Here is a tiny trained network, its code and every weight. The questions are about switching its units off for an input and a target symbol, where a switched-off unit gives its printed mean instead of its output.

import numpy as np


def w(rows, s, z=0):
    codes = np.array(rows[::2]) - 128.0
    scale = np.full(codes.shape[1], s)
    scale[-1] = z or s
    return codes * scale


def norm(h):
    return h / np.sqrt((h * h).mean(-1, keepdims=True) + 1e-5)


def f(y):
    return np.maximum(y, 0)


def softmax(a):
    e = np.exp(a - a.max(-1, keepdims=True))
    return e / e.sum(-1, keepdims=True)


def log_softmax(a):
    a = a - a.max(-1, keepdims=True)
    return a - np.log(np.exp(a).sum(-1, keepdims=True))


def net(x, mask):
    ids = ['ΘΣαβδζηλμξπτφω'.index(c) for c in x.split()]
    T = len(ids)
    res = E[ids] + P[:T]
    r = norm(res)
    for j in range(3):
        rows = slice(2 * j, 2 * j + 2)
        q, k, v = (r @ M[0][rows].T for M in (Q, K, V))
        z = softmax(np.where(np.tri(T) > 0, q @ k.T / 2**0.5, -1e9)) @ v
        o = O[0][rows]
        res = res + np.where(mask[j], z, o[:, -1]) @ o[:, :-1]
    y = f(norm(res) @ A[0][:, :-1].T + A[0][:, -1])
    res = res + np.where(mask[3:7], y, B[0][:, -1]) @ B[0][:, :-1]
    return log_softmax(norm(res)[-1] @ U[:, :-1].T + U[:, -1])


Q, K, V, O, A, B = {}, {}, {}, {}, {}, {}
E = w([
[91,113,140,101],'Θ',
[101,90,149,136],'Σ',
[108,144,136,95],'α',
[89,113,140,95],'β',
[118,157,141,103],'δ',
[76,66,255,124],'ζ',
[166,127,165,82],'η',
[125,147,100,85],'λ',
[148,142,90,80],'μ',
[82,113,109,101],'ξ',
[121,79,149,199],'π',
[133,101,86,105],'τ',
[141,224,121,141],'φ',
[191,168,112,145],'ω',
],0.0053)
P = w([
[122,118,167,6],'0',
[124,107,156,39],'1',
[122,114,143,62],'2',
[112,127,130,78],'3',
[103,133,110,96],'4',
[100,140,96,120],'5',
[95,141,77,134],'6',
[96,153,60,142],'7',
[95,167,56,154],'8',
],0.0024)
Q[0] = w([
[88,151,105,45],'head 0',
[203,139,99,89],'head 0',
[66,59,198,210],'head 1',
[105,11,195,184],'head 1',
[169,101,243,216],'head 2',
[123,46,122,186],'head 2',
],0.011)
K[0] = w([
[38,158,78,128],'head 0',
[147,199,117,175],'head 0',
[148,103,232,1],'head 1',
[157,87,235,63],'head 1',
[115,89,241,35],'head 2',
[102,125,234,179],'head 2',
],0.0079)
V[0] = w([
[173,119,133,88],'head 0',
[72,110,114,120],'head 0',
[1,129,130,95],'head 1',
[177,130,79,81],'head 1',
[126,88,45,109],'head 2',
[144,41,158,126],'head 2',
],0.0071)
O[0] = w([
[92,122,157,193,184],'head 0',
[193,125,130,148,190],'head 0',
[157,178,30,54,253],'head 1',
[220,119,168,151,215],'head 1',
[129,2,126,110,168],'head 2',
[140,116,28,166,53],'head 2',
],0.0053,0.0033)
A[0] = w([
[123,156,82,117,244],'neuron 0',
[29,149,147,69,145],'neuron 1',
[132,3,137,102,86],'neuron 2',
[53,65,174,204,250],'neuron 3',
],0.0061,0.0018)
B[0] = w([
[155,147,132,225,254],'neuron 0',
[26,82,95,175,231],'neuron 1',
[33,113,132,177,209],'neuron 2',
[252,162,190,236,177],'neuron 3',
],0.0042,0.0028)
U = w([
[158,155,110,104,139],'Θ',
[171,141,79,130,143],'Σ',
[130,152,109,118,81],'α',
[130,134,112,121,54],'β',
[113,153,95,99,95],'δ',
[27,125,104,171,120],'ζ',
[159,122,186,211,254],'η',
[122,16,102,133,128],'λ',
[120,140,114,173,151],'μ',
[193,114,145,26,104],'ξ',
[162,140,72,209,96],'π',
[153,57,159,85,117],'τ',
[121,249,143,114,129],'φ',
[56,120,195,81,90],'ω',
],0.011,0.0044)

Each question gives the input, a string of symbols that net reads in full, and the target symbol t.
The units are the heads (2 rows each of Q, K, V and O) and the neurons (one row each of A and B). Each row of codes is followed by its name. A weight is (code - 128) times the scale printed after its matrix; where a second scale follows, it is the last column's (O, A, B and U).
mask holds one flag per unit, heads first, then neurons. A switched-off unit (its flag False) gives its mean, the last column of its rows in O or B, instead of its output. The means were averaged over made-up inputs and are rounded, as every weight is.
A unit's drop is (log p(t) with every unit on - log p(t) with that unit switched off) / (log p(t) with every unit on - log p(t) with every unit switched off).
The circuit of an input: a set's keep is (log p(t) with only the set's units on - log p(t) with every unit switched off) / (log p(t) with every unit on - log p(t) with every unit switched off). Starting from all 7 units, units are removed one at a time, each time the one whose removal leaves the highest keep (on an exact tie, the one counted first), for as long as the keep stays at least 0.8.
circuit, biggest first: the units of the circuit, biggest drop first
top k neurons: the k neurons with the biggest drops, biggest first
which heads matter: for each layer, one digit per head in row order, 1 if its drop is at least 0.15 and else 0, layers parted by /
drop when u is switched off: that unit's drop, to one decimal
input τ φ Θ α δ λ, target ξ: which heads matter : 011
input δ Σ μ δ δ π ζ α, target ζ: which heads matter : 010
input α ξ ω π, target π: which heads matter : 011
input λ ξ τ δ δ λ μ φ α, target ω: circuit, biggest first : head 2
input Θ δ Θ δ δ τ λ β, target λ: which heads matter : 001
input δ δ τ φ λ, target ω: circuit, biggest first : head 2; head 1
input η φ μ, target ω: which heads matter : 110
input η δ φ μ, target ω: circuit, biggest first : head 1; head 0
input λ η λ δ, target ξ: circuit, biggest first : head 1; head 2
input Θ μ δ α δ ξ τ μ, target λ: which heads matter : 001
input π ξ α ω Σ δ ω α, target η: which heads matter : 010
input π δ Σ ξ Θ τ δ α, target λ: which heads matter : 001
input φ β λ π Θ η, target ζ: circuit, biggest first : head 1; neuron 1
input ζ φ ζ ζ π η, target ζ: circuit, biggest first : head 1
input δ Θ α φ β, target φ: which heads matter : 011
input Θ δ λ μ ω τ Θ, target λ: top 2 neurons : neuron 2; neuron 1
input λ τ α δ, target λ: top 2 neurons : neuron 2; neuron 3
input π Σ φ Θ α δ π μ δ, target ζ: top 2 neurons : neuron 1; neuron 2
input τ δ Θ ζ λ φ λ ζ τ, target λ: top 2 neurons : neuron 2; neuron 1
input λ ω π β ω Θ μ, target η: top neuron : neuron 3
input δ α τ π β ζ π λ, target ζ: top 2 neurons : neuron 2; neuron 1
input β φ τ, target ω: drop when head 1 is switched off : 0.1
input Θ Θ β μ π δ τ η, target λ: drop when neuron 2 is switched off : 0.2
input λ ξ ω α, target η: drop when head 1 is switched off : 1.1
input Σ α δ φ Θ, target φ: drop when neuron 1 is switched off : -0.1
